Here is a tiny trained network, its code and every weight. The questions are about switching its units off for an input and a target symbol, where a switched-off unit gives its printed mean instead of its output.

import numpy as np


def w(rows, s, z=0):
    codes = np.array(rows[::2]) - 128.0
    scale = np.full(codes.shape[1], s)
    scale[-1] = z or s
    return codes * scale


def norm(h):
    return h / np.sqrt((h * h).mean(-1, keepdims=True) + 1e-5)


def f(y):
    return np.maximum(y, 0)


def softmax(a):
    e = np.exp(a - a.max(-1, keepdims=True))
    return e / e.sum(-1, keepdims=True)


def log_softmax(a):
    a = a - a.max(-1, keepdims=True)
    return a - np.log(np.exp(a).sum(-1, keepdims=True))


def net(x, mask):
    ids = ['ΔΘΨαβγηξπω'.index(c) for c in x.split()]
    T = len(ids)
    res = E[ids] + P[:T]
    u = 0
    for l in range(2):
        q, k, v = (norm(res) @ M[l].T for M in (Q, K, V))
        z = softmax(np.where(np.tri(T) > 0, q @ k.T / 2**0.5, -1e9)) @ v
        res = res + np.where(mask[u], z, O[l][:, -1]) @ O[l][:, :-1]
        u += 1
        y = f(norm(res) @ A[l][:, :-1].T + A[l][:, -1])
        res = res + np.where(mask[u : u + 16], y, B[l][:, -1]) @ B[l][:, :-1]
        u += 16
    return log_softmax(norm(res)[-1] @ U[:, :-1].T + U[:, -1])


Q, K, V, O, A, B = {}, {}, {}, {}, {}, {}
E = w([
[104,150,12,46,181,162,120,60,96,159],'Δ',
[121,145,132,64,106,176,131,5,127,100],'Θ',
[126,109,166,138,43,78,113,119,92,152],'Ψ',
[123,168,69,154,135,184,103,147,86,114],'α',
[110,140,110,177,53,133,183,139,64,196],'β',
[179,114,150,152,116,65,152,173,74,35],'γ',
[104,95,184,49,179,68,69,125,75,123],'η',
[139,137,141,80,98,115,118,125,105,127],'ξ',
[115,85,94,78,132,34,95,120,150,155],'π',
[185,159,122,160,108,170,117,78,151,118],'ω',
],0.02)
P = w([
[89,101,188,154,171,141,114,186,182,140],'0',
[109,7,33,60,63,155,173,91,197,32],'1',
[126,196,123,114,178,91,131,143,119,172],'2',
[93,93,169,194,191,155,74,51,102,157],'3',
[169,55,21,73,51,172,158,56,202,92],'4',
[147,225,103,118,143,40,139,155,110,172],'5',
[91,91,169,198,182,153,80,48,114,158],'6',
[188,71,57,72,70,162,146,63,110,89],'7',
[153,237,80,128,115,19,145,165,92,183],'8',
[89,85,176,198,176,151,82,42,106,162],'9',
[181,52,135,62,57,170,188,83,68,81],'10',
],0.015)
Q[0] = w([
[170,41,162,220,187,139,51,3,137,94],'0.h1',
[36,1,116,248,191,148,145,79,77,136],'0.h1',
],0.0072)
K[0] = w([
[119,143,220,143,176,154,146,135,192,106],'0.h1',
[2,127,200,124,127,209,219,220,191,125],'0.h1',
],0.0082)
V[0] = w([
[130,163,144,80,128,253,40,253,176,55],'0.h1',
[148,106,131,238,148,205,146,235,75,223],'0.h1',
],0.006)
O[0] = w([
[67,151,93,122,19,175,127,187,79,108,1],'0.h1',
[97,189,137,125,172,135,167,71,171,8,108],'0.h1',
],0.014,0.0021)
A[0] = w([
[126,112,94,134,82,219,142,51,145,134,27],'0.n1',
[147,200,67,116,170,121,108,196,204,184,58],'0.n2',
[152,116,127,30,125,166,168,64,150,72,156],'0.n3',
[225,87,59,94,65,127,138,92,109,121,255],'0.n4',
[149,183,142,190,93,208,45,139,138,129,86],'0.n5',
[170,190,182,92,84,82,171,117,167,189,70],'0.n6',
[180,54,165,204,175,187,94,72,113,128,122],'0.n7',
[153,50,101,65,106,96,138,119,129,105,147],'0.n8',
[131,145,172,132,35,98,180,175,152,132,99],'0.n9',
[132,142,72,159,71,86,190,177,137,167,26],'0.n10',
[185,79,137,89,180,174,98,121,180,72,20],'0.n11',
[119,163,96,156,165,88,63,68,96,168,122],'0.n12',
[127,102,173,143,130,166,138,159,78,160,86],'0.n13',
[173,230,116,131,128,136,70,173,147,136,104],'0.n14',
[213,252,96,156,96,109,215,151,124,90,135],'0.n15',
[156,110,94,161,94,135,170,61,96,105,170],'0.n16',
],0.012,0.0068)
B[0] = w([
[91,128,154,188,105,39,87,185,119,105,164],'0.n1',
[56,109,26,125,115,161,116,130,203,154,148],'0.n2',
[178,113,200,158,111,150,138,172,136,188,192],'0.n3',
[145,117,173,31,127,179,219,90,150,149,254],'0.n4',
[140,70,209,71,116,137,129,109,135,154,145],'0.n5',
[194,164,164,177,47,59,126,188,77,180,164],'0.n6',
[119,150,112,100,72,86,147,114,226,196,173],'0.n7',
[145,133,176,87,79,185,108,111,116,165,193],'0.n8',
[115,63,166,142,182,106,124,90,134,45,147],'0.n9',
[150,112,42,121,114,116,69,100,163,68,147],'0.n10',
[70,67,58,26,29,85,153,37,118,57,144],'0.n11',
[138,90,160,215,139,92,112,136,97,103,181],'0.n12',
[101,165,141,71,156,137,131,108,159,160,145],'0.n13',
[127,123,51,160,61,139,18,107,137,58,144],'0.n14',
[187,190,132,149,209,152,89,108,116,243,171],'0.n15',
[84,80,145,78,145,112,66,133,98,110,197],'0.n16',
],0.011,0.017)
Q[1] = w([
[176,167,60,101,188,121,172,129,88,153],'1.h1',
[252,115,112,26,140,175,143,156,67,113],'1.h1',
],0.011)
K[1] = w([
[184,144,74,124,129,103,147,11,42,158],'1.h1',
[192,120,126,68,69,70,109,9,61,172],'1.h1',
],0.012)
V[1] = w([
[147,20,61,218,50,59,254,3,50,54],'1.h1',
[187,96,183,163,72,101,42,55,176,169],'1.h1',
],0.0075)
O[1] = w([
[35,109,126,10,155,123,105,87,117,157,41],'1.h1',
[184,220,120,113,137,215,10,88,94,92,254],'1.h1',
],0.014,0.0077)
A[1] = w([
[103,110,108,131,176,66,107,171,58,107,138],'1.n1',
[145,120,82,158,150,65,121,219,182,156,125],'1.n2',
[175,112,136,202,180,138,119,146,146,180,113],'1.n3',
[164,179,123,164,184,133,135,153,123,151,105],'1.n4',
[150,87,136,113,156,122,194,104,142,102,159],'1.n5',
[175,102,121,74,119,110,103,167,78,136,134],'1.n6',
[147,160,61,113,103,116,103,201,145,144,15],'1.n7',
[198,170,66,62,147,95,122,189,73,144,62],'1.n8',
[80,65,58,63,110,166,140,94,99,70,172],'1.n9',
[122,168,172,165,108,174,98,137,163,166,55],'1.n10',
[92,155,100,170,88,148,237,165,97,31,2],'1.n11',
[85,77,122,98,63,201,166,140,86,48,111],'1.n12',
[146,139,206,166,160,137,97,76,189,139,145],'1.n13',
[73,173,165,40,160,150,82,78,173,91,90],'1.n14',
[62,66,134,169,139,122,194,125,163,135,55],'1.n15',
[105,158,8,166,185,114,117,126,86,119,56],'1.n16',
],0.015,0.0073)
B[1] = w([
[133,102,210,62,153,98,37,163,180,132,142],'1.n1',
[80,95,111,163,106,130,131,87,88,210,154],'1.n2',
[127,91,70,91,76,115,147,136,135,99,207],'1.n3',
[79,91,187,84,145,97,113,85,153,90,179],'1.n4',
[116,125,173,70,111,167,160,115,152,166,171],'1.n5',
[126,140,191,151,131,165,193,152,187,150,216],'1.n6',
[106,208,141,170,132,144,85,99,170,176,143],'1.n7',
[57,142,137,157,154,92,201,63,204,133,173],'1.n8',
[98,123,172,41,25,84,193,28,171,57,183],'1.n9',
[121,172,136,79,175,90,145,139,68,109,181],'1.n10',
[148,250,149,121,112,133,132,181,113,217,138],'1.n11',
[110,122,79,11,90,137,172,62,198,155,190],'1.n12',
[136,138,54,119,186,155,136,182,111,117,253],'1.n13',
[55,131,129,169,118,75,174,109,49,153,195],'1.n14',
[79,146,107,112,218,173,122,162,172,147,143],'1.n15',
[99,110,248,132,28,178,133,42,110,100,142],'1.n16',
],0.013)
U = w([
[132,62,131,61,55,112,130,75,154,87,201],'Δ',
[192,76,172,69,174,224,127,113,53,222,59],'Θ',
[185,77,155,211,64,57,146,154,99,128,176],'Ψ',
[129,124,200,185,91,205,14,123,125,57,192],'α',
[71,149,148,139,180,66,88,64,46,168,66],'β',
[150,122,127,172,220,137,174,96,184,83,153],'γ',
[85,75,213,126,191,131,17,165,188,143,105],'η',
[79,236,169,180,90,138,133,166,172,150,32],'ξ',
[103,59,55,163,166,143,172,140,176,254,1],'π',
[186,119,19,62,139,87,39,140,140,162,106],'ω',
],0.0089,0.0037)

Each question gives the input, a string of symbols that net reads in full, and the target symbol t.
The units are the heads (2 rows each of Q, K, V and O) and the neurons (one row each of A and B). Each row of codes is followed by its name. A weight is (code - 128) times the scale printed after its matrix; where a second scale follows, it is the last column's (O, A, B and U).
mask holds one flag per unit, layer by layer, with each layer's heads first. A switched-off unit (its flag False) gives its mean, the last column of its rows in O or B, instead of its output. The means were averaged over made-up inputs and are rounded, as every weight is.
A unit's drop is (log p(t) with every unit on - log p(t) with that unit switched off) / (log p(t) with every unit on - log p(t) with every unit switched off).
The circuit of an input: a set's keep is (log p(t) with only the set's units on - log p(t) with every unit switched off) / (log p(t) with every unit on - log p(t) with every unit switched off). Starting from the 12 units with the biggest drops (on a tie, the unit counted first), units are removed one at a time, each time the one whose removal leaves the highest keep (on an exact tie, the one counted first), for as long as the keep stays at least 0.8.
units of the circuit, in order: the units of the circuit, biggest drop first
most important unit: the unit with the biggest drop
top k neurons: the k neurons with the biggest drops, biggest first
k most important neurons of layer l: the k neurons of layer l with the biggest drops, biggest first
input β α β ξ η β Θ, target γ: most important unit	0.h1
input γ β π Δ Θ α, target α: units of the circuit, in order	[0.n14, 1.n12]
input ξ Ψ ξ Δ, target Δ: units of the circuit, in order	[0.h1, 1.n9]
input Δ ω ξ γ ξ Θ, target Θ: units of the circuit, in order	[1.n9, 0.h1]
input α γ ω η, target ξ: units of the circuit, in order	[0.h1, 1.n11, 1.h1]
input Δ η β β, target π: top 2 neurons	[0.n7, 1.n15]
input γ γ ω α Ψ Δ η α ξ Δ, target η: top 2 neurons	[0.n8, 1.n1]
input γ η β ω Θ Θ ξ, target η: top 4 neurons	[0.n4, 0.n8, 0.n9, 0.n3]
input η η Δ, target Δ: units of the circuit, in order	[0.n15, 1.n9, 0.n2]
input π β ω γ β γ γ ω β η, target ω: top 4 neurons	[0.n4, 0.n7, 1.n3, 1.n13]
input β ξ β Ψ, target γ: units of the circuit, in order	[0.h1, 1.n13]
input η β α γ, target Ψ: top 3 neurons	[0.n4, 0.n15, 0.n7]
input ω ξ α η π ω ξ, target α: top 3 neurons	[0.n4, 0.n15, 0.n5]
input Δ γ Ψ, target Ψ: top 3 neurons	[0.n4, 0.n12, 0.n6]
input ξ Ψ ω β β ω Θ ξ, target Θ: units of the circuit, in order	[0.n3]
input Ψ ξ α η, target β: top 2 neurons	[1.n14, 0.n4]
input γ β Δ β ξ Δ γ, target η: 2 most important neurons of layer 0	[0.n4, 0.n8]
input γ ξ ξ α Δ α Ψ, target η: 2 most important neurons of layer 0	[0.n4, 0.n11]
input γ γ β Δ Ψ α β, target η: top 2 neurons	[0.n4, 0.n9]
input Θ Θ ω η π Ψ β π, target Θ: most important neuron of layer 0	[0.n8]
input ω η γ Ψ, target α: top 2 neurons	[0.n4, 0.n15]
input β γ ξ π Θ Δ Δ, target γ: top 4 neurons	[0.n4, 0.n3, 0.n15, 0.n12]
input Ψ π β, target β: top 2 neurons	[0.n4, 1.n4]
input ξ Δ Ψ β ω η α, target Δ: 2 most important neurons of layer 0	[0.n15, 0.n3]
input β Δ Ψ η, target γ: 2 most important neurons of layer 0	[0.n4, 0.n15]
input β η β β β α π γ ω, target ω: 2 most important neurons of layer 0	[0.n15, 0.n14]
